Below are the code and all the weights of a small trained network. Each question names an input and a class and asks about switching units off, where a switched-off unit gives its printed mean instead of its output.

import numpy as np


def w(rows, s, z=0):
    codes = np.array(rows[::2]) - 128.0
    scale = np.full(codes.shape[1], s)
    scale[-1] = z or s
    return codes * scale


def f(y):
    return np.maximum(y, 0)


def log_softmax(a):
    a = a - a.max(-1, keepdims=True)
    return a - np.log(np.exp(a).sum(-1, keepdims=True))


def net(x, mask):
    res = np.array(x, float).reshape(1, 8) / 4 @ E
    y = f(res @ A[0][:, :-1].T + A[0][:, -1])
    res = res + np.where(mask, y, B[0][:, -1]) @ B[0][:, :-1]
    return log_softmax(res[-1] @ U[:, :-1].T + U[:, -1])


A, B = {}, {}
E = w([
[190,89,173,119,181,64,108,51],'x0',
[95,217,186,152,120,89,176,76],'x1',
[169,117,109,107,100,35,181,179],'x2',
[94,79,145,24,163,133,152,173],'x3',
[112,53,94,101,33,111,54,116],'x4',
[2,82,108,201,163,88,126,173],'x5',
[114,128,246,175,128,151,82,173],'x6',
[61,146,190,52,136,172,91,38],'x7',
],0.008)
A[0] = w([
[216,124,77,146,83,81,173,183,200],'neuron 0',
[254,132,137,119,127,81,183,129,191],'neuron 1',
[93,202,151,194,176,105,159,49,114],'neuron 2',
[95,68,28,91,105,95,144,160,201],'neuron 3',
[135,188,136,193,147,80,194,93,173],'neuron 4',
[81,63,206,178,157,109,86,195,139],'neuron 5',
[102,218,150,156,164,138,167,125,168],'neuron 6',
[113,137,216,137,131,125,99,110,196],'neuron 7',
[106,183,152,75,128,207,196,187,124],'neuron 8',
[150,128,163,93,95,158,43,24,143],'neuron 9',
[117,131,205,112,126,147,66,73,254],'neuron 10',
[120,151,135,58,89,137,105,12,236],'neuron 11',
[99,94,3,159,79,143,126,187,168],'neuron 12',
[101,109,61,232,85,143,71,198,116],'neuron 13',
[128,46,91,28,172,112,137,115,191],'neuron 14',
],0.0079,0.0025)
B[0] = w([
[221,165,108,110,110,17,153,142,253],'neuron 0',
[231,191,220,122,174,59,127,82,237],'neuron 1',
[33,136,103,230,162,141,193,59,227],'neuron 2',
[102,44,29,54,147,56,146,150,245],'neuron 3',
[94,175,129,186,182,78,192,84,228],'neuron 4',
[67,47,211,194,81,108,36,221,223],'neuron 5',
[59,175,137,172,201,151,194,122,215],'neuron 6',
[83,129,199,173,86,153,96,110,213],'neuron 7',
[118,204,177,66,164,211,181,190,208],'neuron 8',
[182,141,118,95,56,205,29,28,245],'neuron 9',
[104,106,184,146,66,180,60,80,244],'neuron 10',
[108,163,119,66,115,174,122,22,247],'neuron 11',
[147,107,23,125,86,110,170,200,255],'neuron 12',
[157,138,48,214,2,129,124,188,240],'neuron 13',
[114,40,121,59,209,105,101,105,222],'neuron 14',
],0.0064,0.008)
U = w([
[216,50,94,124,218,172,60,90,254],'0',
[224,187,171,105,148,23,157,110,90],'1',
[115,194,173,66,187,233,184,223,155],'2',
[70,68,239,178,107,133,55,195,127],'3',
[140,119,24,176,52,111,145,204,84],'4',
[51,170,136,213,192,127,203,80,117],'5',
[74,39,82,3,174,80,145,134,66],'6',
[120,161,153,94,81,217,73,12,127],'7',
],0.0074,0.0018)

Each question gives the input, the list of numbers given to net, and the class t.
The units are the neurons (one row each of A and B). Each row of codes is followed by its name. A weight is (code - 128) times the scale printed after its matrix; where a second scale follows, it is the last column's (A, B and U).
mask holds one flag per neuron, in row order. A switched-off neuron (its flag False) gives its mean, the last column of its row in B, instead of its output. The means were averaged over made-up inputs and are rounded, as every weight is.
A unit's drop is (log p(t) with every unit on - log p(t) with that unit switched off) / (log p(t) with every unit on - log p(t) with every unit switched off).
The circuit of an input: a set's keep is (log p(t) with only the set's units on - log p(t) with every unit switched off) / (log p(t) with every unit on - log p(t) with every unit switched off). Starting from the 12 units with the biggest drops (on a tie, the unit counted first), units are removed one at a time, each time the one whose removal leaves the highest keep (on an exact tie, the one counted first), for as long as the keep stays at least 0.8.
units of the circuit, in order: the units of the circuit, biggest drop first
k most important neurons: the k neurons with the biggest drops, biggest first
drop when u is switched off: that unit's drop, to one decimal
input [-6,-7,-8,6,-4,-3,-7,-1], class 6: units of the circuit, in order : neuron 14; neuron 3
input [4,-6,1,6,-4,-3,0,-4], class 1: 2 most important neurons : neuron 1; neuron 0
input [-5,-2,-6,7,-4,0,8,5], class 3: 2 most important neurons : neuron 5; neuron 10
input [8,-4,7,-8,4,7,-3,5], class 6: 2 most important neurons : neuron 3; neuron 14
input [-8,6,8,7,5,-1,-1,0], class 6: units of the circuit, in order : neuron 3; neuron 13
input [-7,2,7,-2,3,-5,-7,-6], class 1: 3 most important neurons : neuron 1; neuron 0; neuron 5
input [3,-6,-2,0,-8,-3,5,-7], class 1: units of the circuit, in order : neuron 1; neuron 0
input [8,8,5,2,-4,-5,2,3], class 7: units of the circuit, in order : neuron 11; neuron 0
input [-1,-3,-3,0,-6,1,4,1], class 3: 2 most important neurons : neuron 5; neuron 11
input [-3,2,-8,2,-2,-3,-3,-4], class 2: most important neuron : neuron 8
input [-5,8,1,-2,-4,-5,-2,4], class 5: 3 most important neurons : neuron 2; neuron 6; neuron 4
input [6,7,-1,-2,-3,-1,1,2], class 5: drop when neuron 6 is switched off : 0.2
input [-3,-4,-2,-8,0,7,7,-3], class 4: drop when neuron 6 is switched off : 0.0
input [-7,6,-4,3,4,-2,-7,1], class 6: drop when neuron 0 is switched off : -0.1
